Below are the code and all the weights of a small trained network. Each question names an input and a class and asks about switching units off, where a switched-off unit gives its printed mean instead of its output.

import numpy as np


def w(rows, s, z=0):
    codes = np.array(rows[::2]) - 128.0
    scale = np.full(codes.shape[1], s)
    scale[-1] = z or s
    return codes * scale


def f(y):
    return np.maximum(y, 0)


def log_softmax(a):
    a = a - a.max(-1, keepdims=True)
    return a - np.log(np.exp(a).sum(-1, keepdims=True))


def net(x, mask):
    res = np.array(x, float).reshape(1, 4) / 4 @ E
    y = f(res @ A[0][:, :-1].T + A[0][:, -1])
    res = res + np.where(mask, y, B[0][:, -1]) @ B[0][:, :-1]
    return log_softmax(res[-1] @ U[:, :-1].T + U[:, -1])


A, B = {}, {}
E = w([
[124,133,125,131,143,147,132,125,140],'x0',
[88,83,186,86,64,207,184,164,104],'x1',
[141,131,157,189,90,88,156,7,248],'x2',
[40,64,61,84,136,142,114,69,186],'x3',
],0.012)
A[0] = w([
[184,172,151,164,129,71,100,83,160,122],'N1',
[105,173,99,162,95,171,90,119,107,2],'N2',
[97,183,61,141,223,5,44,110,96,186],'N3',
[184,136,118,234,114,146,129,127,161,93],'N4',
[174,137,56,143,116,123,34,141,101,107],'N5',
[77,69,158,78,81,192,220,106,74,185],'N6',
[37,80,73,88,167,120,160,88,106,183],'N7',
[178,161,149,214,103,44,98,139,198,177],'N8',
[91,44,96,19,110,141,175,129,100,96],'N9',
[125,77,247,168,80,98,205,50,197,66],'N10',
[115,104,202,130,21,174,254,151,117,79],'N11',
[74,78,157,134,234,195,187,132,116,130],'N12',
[189,175,187,78,186,149,83,193,46,198],'N13',
[85,55,105,108,117,164,147,198,114,33],'N14',
[155,122,95,139,131,118,107,157,205,112],'N15',
[63,91,19,46,136,100,99,82,168,141],'N16',
[64,85,183,160,150,121,177,100,142,12],'N17',
[32,113,147,106,143,184,182,116,129,56],'N18',
[53,68,130,40,114,150,141,161,102,112],'N19',
],0.0087,0.0046)
B[0] = w([
[157,164,185,123,189,70,154,78,127,191],'N1',
[178,93,193,132,79,116,194,88,66,128],'N2',
[97,89,73,123,73,154,55,180,185,216],'N3',
[125,144,136,123,128,121,145,141,129,171],'N4',
[76,108,95,224,129,142,102,162,161,164],'N5',
[206,92,140,119,149,173,110,96,86,232],'N6',
[171,86,136,74,106,160,179,97,78,197],'N7',
[143,170,215,118,231,97,154,64,79,211],'N8',
[187,146,203,133,148,91,213,77,97,193],'N9',
[79,123,44,142,53,165,34,168,201,250],'N10',
[2,84,79,130,66,172,81,206,203,235],'N11',
[171,103,134,114,102,167,90,151,149,172],'N12',
[16,103,90,161,96,151,66,187,218,231],'N13',
[134,103,122,143,169,151,107,67,85,177],'N14',
[121,141,179,171,175,85,198,94,145,153],'N15',
[55,74,75,110,48,182,61,217,140,214],'N16',
[163,101,142,54,178,147,122,119,107,160],'N17',
[135,125,121,100,112,123,138,55,67,177],'N18',
[159,105,199,104,118,116,204,79,102,201],'N19',
],0.0085,0.015)
U = w([
[80,150,96,142,58,144,81,201,219,255],'0',
[61,105,59,94,85,192,114,222,146,23],'1',
[215,179,218,114,180,95,254,44,66,157],'2',
],0.0074,0.0019)

Each question gives the input, the list of numbers given to net, and the class t.
The units are the neurons (one row each of A and B). Each row of codes is followed by its name. A weight is (code - 128) times the scale printed after its matrix; where a second scale follows, it is the last column's (A, B and U).
mask holds one flag per neuron, in row order. A switched-off neuron (its flag False) gives its mean, the last column of its row in B, instead of its output. The means were averaged over made-up inputs and are rounded, as every weight is.
A unit's drop is (log p(t) with every unit on - log p(t) with that unit switched off) / (log p(t) with every unit on - log p(t) with every unit switched off).
The circuit of an input: a set's keep is (log p(t) with only the set's units on - log p(t) with every unit switched off) / (log p(t) with every unit on - log p(t) with every unit switched off). Starting from the 12 units with the biggest drops (on a tie, the unit counted first), units are removed one at a time, each time the one whose removal leaves the highest keep (on an exact tie, the one counted first), for as long as the keep stays at least 0.8.
circuit, biggest first: the units of the circuit, biggest drop first
most important unit: the unit with the biggest drop
k most important neurons: the k neurons with the biggest drops, biggest first
drop when u is switched off: that unit's drop, to one decimal
input [-1,8,-7,4], class 2: 2 most important neurons : [N9; N19]
input [-7,3,8,7], class 1: circuit, biggest first : [N16; N7]
input [5,5,-5,3], class 2: most important unit : N9
input [-7,0,-7,-7], class 0: circuit, biggest first : [N13; N7]
input [2,4,-8,2], class 2: 3 most important neurons : [N9; N19; N10]
input [-5,6,0,6], class 2: 3 most important neurons : [N9; N19; N13]
input [3,0,7,-2], class 2: 2 most important neurons : [N8; N13]
input [5,-4,-8,0], class 0: drop when N10 is switched off : -0.2
input [3,-1,5,-8], class 2: drop when N8 is switched off : 0.3
input [-7,-4,3,-1], class 2: drop when N11 is switched off : 0.2
input [2,-1,-4,-7], class 0: drop when N13 is switched off : 0.3
